Here is a tiny trained network, its code and every weight. The questions are about switching its units off for an input and a class, where a switched-off unit gives its printed mean instead of its output.

import numpy as np


def w(rows, s, z=0):
    codes = np.array(rows[::2]) - 128.0
    scale = np.full(codes.shape[1], s)
    scale[-1] = z or s
    return codes * scale


def norm(h):
    return h / np.sqrt((h * h).mean(-1, keepdims=True) + 1e-5)


def f(y):
    return np.maximum(y, 0)


def log_softmax(a):
    a = a - a.max(-1, keepdims=True)
    return a - np.log(np.exp(a).sum(-1, keepdims=True))


def net(x, mask):
    res = np.array(x, float).reshape(1, 2) / 4 @ E
    u = 0
    for l in range(2):
        y = f(norm(res) @ A[l][:, :-1].T + A[l][:, -1])
        res = res + np.where(mask[u : u + 13], y, B[l][:, -1]) @ B[l][:, :-1]
        u += 13
    return log_softmax(norm(res)[-1] @ U[:, :-1].T + U[:, -1])


A, B = {}, {}
E = w([
[138,97,100,42,215,76],'x0',
[142,115,160,51,2,119],'x1',
],0.0096)
A[0] = w([
[220,99,101,89,148,94,142],'0.n0',
[233,58,192,181,138,137,2],'0.n1',
[73,203,57,171,140,223,106],'0.n2',
[190,70,105,58,57,122,51],'0.n3',
[117,16,81,130,227,122,62],'0.n4',
[138,108,166,123,78,104,195],'0.n5',
[95,179,69,228,76,181,38],'0.n6',
[102,84,171,140,61,134,133],'0.n7',
[74,201,160,254,177,113,120],'0.n8',
[165,141,202,100,74,58,97],'0.n9',
[163,86,37,48,157,106,116],'0.n10',
[209,51,39,67,213,47,110],'0.n11',
[83,80,92,87,83,163,95],'0.n12',
],0.0081,0.006)
B[0] = w([
[154,179,128,130,164,60,192],'0.n0',
[46,33,194,225,64,209,128],'0.n1',
[178,21,122,161,135,147,202],'0.n2',
[108,55,141,206,102,79,199],'0.n3',
[13,220,87,50,179,37,205],'0.n4',
[139,130,140,49,123,196,220],'0.n5',
[133,86,34,113,184,96,204],'0.n6',
[118,231,89,111,210,142,205],'0.n7',
[213,2,238,186,28,165,247],'0.n8',
[67,156,106,105,26,177,195],'0.n9',
[205,90,14,199,102,77,211],'0.n10',
[109,252,157,110,70,127,254],'0.n11',
[127,76,146,142,76,175,162],'0.n12',
],0.0067,0.0069)
A[1] = w([
[212,48,112,174,119,89,192],'1.n0',
[122,72,51,163,64,136,64],'1.n1',
[66,2,203,143,98,149,253],'1.n2',
[108,78,216,179,111,184,237],'1.n3',
[117,186,216,119,96,97,137],'1.n4',
[138,118,172,162,83,69,230],'1.n5',
[148,191,128,214,110,147,112],'1.n6',
[109,78,82,40,127,27,121],'1.n7',
[101,224,66,100,209,68,27],'1.n8',
[136,131,142,64,108,135,71],'1.n9',
[49,140,174,165,191,124,117],'1.n10',
[128,143,175,103,141,200,104],'1.n11',
[64,151,101,108,74,165,92],'1.n12',
],0.01,0.0043)
B[1] = w([
[100,17,139,210,99,166,227],'1.n0',
[149,88,144,107,102,64,193],'1.n1',
[150,156,168,145,246,124,254],'1.n2',
[113,157,142,164,169,202,247],'1.n3',
[116,191,80,100,138,150,175],'1.n4',
[138,128,97,141,183,136,212],'1.n5',
[117,51,154,121,154,69,163],'1.n6',
[104,52,132,181,170,119,204],'1.n7',
[2,240,141,141,178,83,212],'1.n8',
[183,108,140,154,117,157,158],'1.n9',
[136,107,118,102,72,105,152],'1.n10',
[73,169,127,144,82,156,151],'1.n11',
[136,174,130,96,102,106,193],'1.n12',
],0.0099,0.0087)
U = w([
[150,193,140,57,37,235,254],'0',
[185,2,69,96,55,55,157],'1',
[191,25,179,228,233,236,225],'2',
[241,94,187,20,124,127,7],'3',
[184,111,52,122,176,169,1],'4',
[61,188,65,107,233,35,243],'5',
],0.011,0.006)

Each question gives the input, the list of numbers given to net, and the class t.
The units are the neurons (one row each of A and B). Each row of codes is followed by its name. A weight is (code - 128) times the scale printed after its matrix; where a second scale follows, it is the last column's (A, B and U).
mask holds one flag per neuron, layer by layer. A switched-off neuron (its flag False) gives its mean, the last column of its row in B, instead of its output. The means were averaged over made-up inputs and are rounded, as every weight is.
A unit's drop is (log p(t) with every unit on - log p(t) with that unit switched off) / (log p(t) with every unit on - log p(t) with every unit switched off).
The circuit of an input: a set's keep is (log p(t) with only the set's units on - log p(t) with every unit switched off) / (log p(t) with every unit on - log p(t) with every unit switched off). Starting from the 12 units with the biggest drops (on a tie, the unit counted first), units are removed one at a time, each time the one whose removal leaves the highest keep (on an exact tie, the one counted first), for as long as the keep stays at least 0.8.
circuit, biggest first: the units of the circuit, biggest drop first
unit that matters most: the unit with the biggest drop
k most important neurons: the k neurons with the biggest drops, biggest first
k most important neurons of layer l: the k neurons of layer l with the biggest drops, biggest first
drop when u is switched off: that unit's drop, to one decimal
input [7,5], class 1: circuit, biggest first	[0.n10 1.n2]
input [0,1], class 0: unit that matters most	0.n8
input [1,2], class 1: 3 most important neurons of layer 0	[0.n8 0.n3 0.n10]
input [1,-4], class 5: 4 most important neurons	[0.n4 0.n11 0.n3 0.n12]
input [-8,3], class 0: 4 most important neurons of layer 0	[0.n7 0.n8 0.n3 0.n10]
input [4,3], class 1: 3 most important neurons of layer 0	[0.n10 0.n4 0.n7]
input [-3,1], class 0: 4 most important neurons	[0.n7 0.n10 0.n3 0.n8]
input [2,2], class 1: 2 most important neurons	[0.n10 0.n4]
input [1,1], class 1: 4 most important neurons	[0.n10 0.n4 0.n3 1.n8]
input [1,3], class 1: 2 most important neurons of layer 0	[0.n8 0.n11]
input [6,5], class 1: 2 most important neurons	[0.n4 0.n10]
input [-6,3], class 0: 2 most important neurons	[0.n8 0.n10]
input [0,5], class 0: 2 most important neurons of layer 0	[0.n8 0.n9]
input [7,6], class 1: unit that matters most	0.n4
input [0,0], class 0: 2 most important neurons	[0.n3 0.n2]
input [1,5], class 3: drop when 0.n5 is switched off	0.2
input [0,4], class 0: drop when 0.n9 is switched off	0.1
input [-2,3], class 0: drop when 1.n12 is switched off	0.0
input [5,6], class 1: drop when 0.n3 is switched off	0.1
input [8,6], class 1: most important neuron of layer 0	[0.n4]
